Here is a tiny trained network, its code and every weight. The questions are about switching its units off for an input and a target symbol, where a switched-off unit gives its printed mean instead of its output.

import numpy as np


def w(rows, s, z=0):
    codes = np.array(rows[::2]) - 128.0
    scale = np.full(codes.shape[1], s)
    scale[-1] = z or s
    return codes * scale


def f(y):
    return y / 2 * (1 + np.tanh(0.7978845608 * (y + 0.044715 * y**3)))


def softmax(a):
    e = np.exp(a - a.max(-1, keepdims=True))
    return e / e.sum(-1, keepdims=True)


def log_softmax(a):
    a = a - a.max(-1, keepdims=True)
    return a - np.log(np.exp(a).sum(-1, keepdims=True))


def net(x, mask):
    ids = ['αβγδεζπστφψω'.index(c) for c in x.split()]
    T = len(ids)
    res = E[ids] + P[:T]
    u = 0
    for l in range(2):
        r = res
        for j in range(3):
            rows = slice(3 * j, 3 * j + 3)
            q, k, v = (r @ M[l][rows].T for M in (Q, K, V))
            z = softmax(np.where(np.tri(T) > 0, q @ k.T / 3**0.5, -1e9)) @ v
            o = O[l][rows]
            res = res + np.where(mask[u + j], z, o[:, -1]) @ o[:, :-1]
        u += 3
        y = f(res @ A[l][:, :-1].T + A[l][:, -1])
        res = res + np.where(mask[u : u + 16], y, B[l][:, -1]) @ B[l][:, :-1]
        u += 16
    return log_softmax(res[-1] @ U[:, :-1].T + U[:, -1])


Q, K, V, O, A, B = {}, {}, {}, {}, {}, {}
E = w([
[126,168,97],'α',
[187,177,59],'β',
[112,118,81],'γ',
[99,96,108],'δ',
[32,129,79],'ε',
[189,187,144],'ζ',
[67,128,186],'π',
[145,127,176],'σ',
[108,100,104],'τ',
[121,70,193],'φ',
[200,145,167],'ψ',
[83,118,251],'ω',
],0.02)
P = w([
[9,206,154],'0',
[254,97,138],'1',
[205,103,122],'2',
[198,107,110],'3',
[189,114,105],'4',
[189,118,105],'5',
],0.0085)
Q[0] = w([
[164,123,180],'0.h1',
[158,203,62],'0.h1',
[86,150,80],'0.h1',
[121,199,151],'0.h2',
[154,173,127],'0.h2',
[205,75,137],'0.h2',
[1,60,188],'0.h3',
[150,78,75],'0.h3',
[87,197,113],'0.h3',
],0.0095)
K[0] = w([
[132,200,182],'0.h1',
[81,99,21],'0.h1',
[126,91,158],'0.h1',
[84,226,254],'0.h2',
[80,172,205],'0.h2',
[157,255,125],'0.h2',
[72,159,185],'0.h3',
[195,78,45],'0.h3',
[173,131,159],'0.h3',
],0.0081)
V[0] = w([
[168,197,220],'0.h1',
[140,105,109],'0.h1',
[149,244,94],'0.h1',
[129,188,117],'0.h2',
[152,51,145],'0.h2',
[69,94,253],'0.h2',
[218,48,167],'0.h3',
[148,189,93],'0.h3',
[132,211,154],'0.h3',
],0.0075)
O[0] = w([
[219,202,59,165],'0.h1',
[59,100,162,122],'0.h1',
[105,50,136,253],'0.h1',
[62,195,50,189],'0.h2',
[115,20,215,58],'0.h2',
[2,145,106,41],'0.h2',
[130,38,178,133],'0.h3',
[142,222,65,224],'0.h3',
[156,190,186,186],'0.h3',
],0.0036,0.0054)
A[0] = w([
[7,66,63,197],'0.n1',
[99,188,136,179],'0.n2',
[23,101,17,68],'0.n3',
[144,120,73,118],'0.n4',
[153,131,186,18],'0.n5',
[37,119,155,119],'0.n6',
[160,45,157,149],'0.n7',
[81,76,74,104],'0.n8',
[146,110,84,163],'0.n9',
[199,61,36,1],'0.n10',
[93,60,202,38],'0.n11',
[225,137,226,169],'0.n12',
[165,30,32,37],'0.n13',
[40,135,249,193],'0.n14',
[143,80,89,21],'0.n15',
[99,202,76,118],'0.n16',
],0.011,0.0051)
B[0] = w([
[192,133,252,152],'0.n1',
[199,68,94,176],'0.n2',
[105,174,184,149],'0.n3',
[147,102,103,191],'0.n4',
[56,99,138,126],'0.n5',
[192,90,119,143],'0.n6',
[199,254,88,148],'0.n7',
[61,118,173,121],'0.n8',
[183,48,130,194],'0.n9',
[76,169,165,218],'0.n10',
[68,207,178,142],'0.n11',
[77,134,35,254],'0.n12',
[14,132,165,174],'0.n13',
[226,45,128,182],'0.n14',
[80,144,183,118],'0.n15',
[175,188,126,227],'0.n16',
],0.0064,0.0074)
Q[1] = w([
[157,175,133],'1.h1',
[157,149,169],'1.h1',
[140,6,206],'1.h1',
[133,221,53],'1.h2',
[34,114,139],'1.h2',
[180,189,141],'1.h2',
[192,159,82],'1.h3',
[161,215,117],'1.h3',
[88,66,145],'1.h3',
],0.015)
K[1] = w([
[213,218,94],'1.h1',
[124,63,188],'1.h1',
[14,114,63],'1.h1',
[212,192,125],'1.h2',
[184,47,122],'1.h2',
[95,254,161],'1.h2',
[210,146,130],'1.h3',
[207,219,222],'1.h3',
[48,83,79],'1.h3',
],0.013)
V[1] = w([
[50,222,146],'1.h1',
[208,123,35],'1.h1',
[112,172,46],'1.h1',
[92,82,49],'1.h2',
[254,6,93],'1.h2',
[28,171,199],'1.h2',
[126,49,254],'1.h3',
[135,216,70],'1.h3',
[198,133,73],'1.h3',
],0.0092)
O[1] = w([
[124,92,201,113],'1.h1',
[139,155,92,252],'1.h1',
[132,165,160,171],'1.h1',
[147,127,84,76],'1.h2',
[243,79,212,150],'1.h2',
[2,173,130,16],'1.h2',
[148,39,101,18],'1.h3',
[183,147,190,239],'1.h3',
[121,212,107,238],'1.h3',
],0.01,0.013)
A[1] = w([
[157,122,108,105],'1.n1',
[69,153,95,239],'1.n2',
[129,145,138,14],'1.n3',
[90,176,7,213],'1.n4',
[116,66,99,77],'1.n5',
[141,137,85,175],'1.n6',
[151,82,174,253],'1.n7',
[149,100,71,92],'1.n8',
[95,105,109,132],'1.n9',
[119,105,104,38],'1.n10',
[159,113,184,63],'1.n11',
[116,103,203,105],'1.n12',
[51,122,167,96],'1.n13',
[108,73,77,41],'1.n14',
[122,96,138,164],'1.n15',
[153,184,77,211],'1.n16',
],0.017,0.0048)
B[1] = w([
[129,93,134,165],'1.n1',
[77,3,175,141],'1.n2',
[134,149,68,153],'1.n3',
[55,117,215,167],'1.n4',
[104,187,97,157],'1.n5',
[103,96,173,164],'1.n6',
[81,186,92,151],'1.n7',
[182,72,94,165],'1.n8',
[81,140,154,134],'1.n9',
[79,230,93,139],'1.n10',
[49,66,84,160],'1.n11',
[128,178,91,135],'1.n12',
[224,216,78,132],'1.n13',
[109,198,103,158],'1.n14',
[126,176,134,137],'1.n15',
[91,45,126,254],'1.n16',
],0.0069,0.045)
U = w([
[113,68,149,254],'α',
[228,143,139,168],'β',
[131,251,101,91],'γ',
[75,179,78,84],'δ',
[70,149,159,95],'ε',
[135,107,148,226],'ζ',
[124,62,101,104],'π',
[164,35,157,61],'σ',
[93,167,49,70],'τ',
[83,97,89,135],'φ',
[146,161,56,80],'ψ',
[153,104,72,86],'ω',
],0.013,0.0079)

Each question gives the input, a string of symbols that net reads in full, and the target symbol t.
The units are the heads (3 rows each of Q, K, V and O) and the neurons (one row each of A and B). Each row of codes is followed by its name. A weight is (code - 128) times the scale printed after its matrix; where a second scale follows, it is the last column's (O, A, B and U).
mask holds one flag per unit, layer by layer, with each layer's heads first. A switched-off unit (its flag False) gives its mean, the last column of its rows in O or B, instead of its output. The means were averaged over made-up inputs and are rounded, as every weight is.
A unit's drop is (log p(t) with every unit on - log p(t) with that unit switched off) / (log p(t) with every unit on - log p(t) with every unit switched off).
The circuit of an input: a set's keep is (log p(t) with only the set's units on - log p(t) with every unit switched off) / (log p(t) with every unit on - log p(t) with every unit switched off). Starting from the 12 units with the biggest drops (on a tie, the unit counted first), units are removed one at a time, each time the one whose removal leaves the highest keep (on an exact tie, the one counted first), for as long as the keep stays at least 0.8.
units of the circuit, in order: the units of the circuit, biggest drop first
top k neurons: the k neurons with the biggest drops, biggest first
top k neurons in layer l: the k neurons of layer l with the biggest drops, biggest first
which heads matter: for each layer, one digit per head in row order, 1 if its drop is at least 0.15 and else 0, layers parted by /
input π β ψ, target π: units of the circuit, in order -> [1.h3 0.n14 0.n1 0.n12]
input ζ γ α, target γ: top 2 neurons -> [0.n2 0.n14]
input τ β φ τ α β, target ω: top 4 neurons in layer 0 -> [0.n12 0.n1 0.n3 0.n14]
input β τ β ω, target β: units of the circuit, in order -> [1.n16 1.n4]
input ω ζ ω β ψ, target φ: which heads matter -> 110 / 101
input ω ζ σ, target φ: top 4 neurons in layer 1 -> [1.n4 1.n8 1.n14 1.n6]
input α α α τ α ψ, target ε: units of the circuit, in order -> [1.h2 1.n4]
input τ α β, target ω: top 2 neurons -> [0.n1 0.n3]
input φ β δ β ω α, target τ: top 3 neurons -> [0.n14 0.n1 1.n14]
input φ β ζ, target τ: top 2 neurons -> [0.n14 0.n12]
input φ β ζ γ β φ, target τ: top 3 neurons in layer 1 -> [1.n14 1.n5 1.n10]
input τ ζ α, target ω: which heads matter -> 010 / 011
input σ α ζ γ σ, target σ: top 4 neurons in layer 0 -> [0.n14 0.n12 0.n7 0.n10]
input ε φ β α β, target δ: units of the circuit, in order -> [0.n3 1.h2]
input π β β α β, target π: top 4 neurons -> [0.n14 0.n1 0.n2 0.n6]
input φ ω β β β, target τ: top 4 neurons in layer 0 -> [0.n14 0.n1 0.n12 0.n11]
input τ β ζ, target ω: top 3 neurons -> [0.n1 0.n12 0.n3]
input β β β ζ φ, target β: top neuron -> [0.n2]
input ω β α, target φ: top 3 neurons -> [0.n14 1.n4 0.n6]
input ω β ζ α β, target φ: top 2 neurons in layer 1 -> [1.n4 1.n14]
input γ ζ α ζ ε, target γ: top 2 neurons in layer 1 -> [1.n16 1.n13]
input δ α ζ β β ζ, target ψ: which heads matter -> 110 / 111
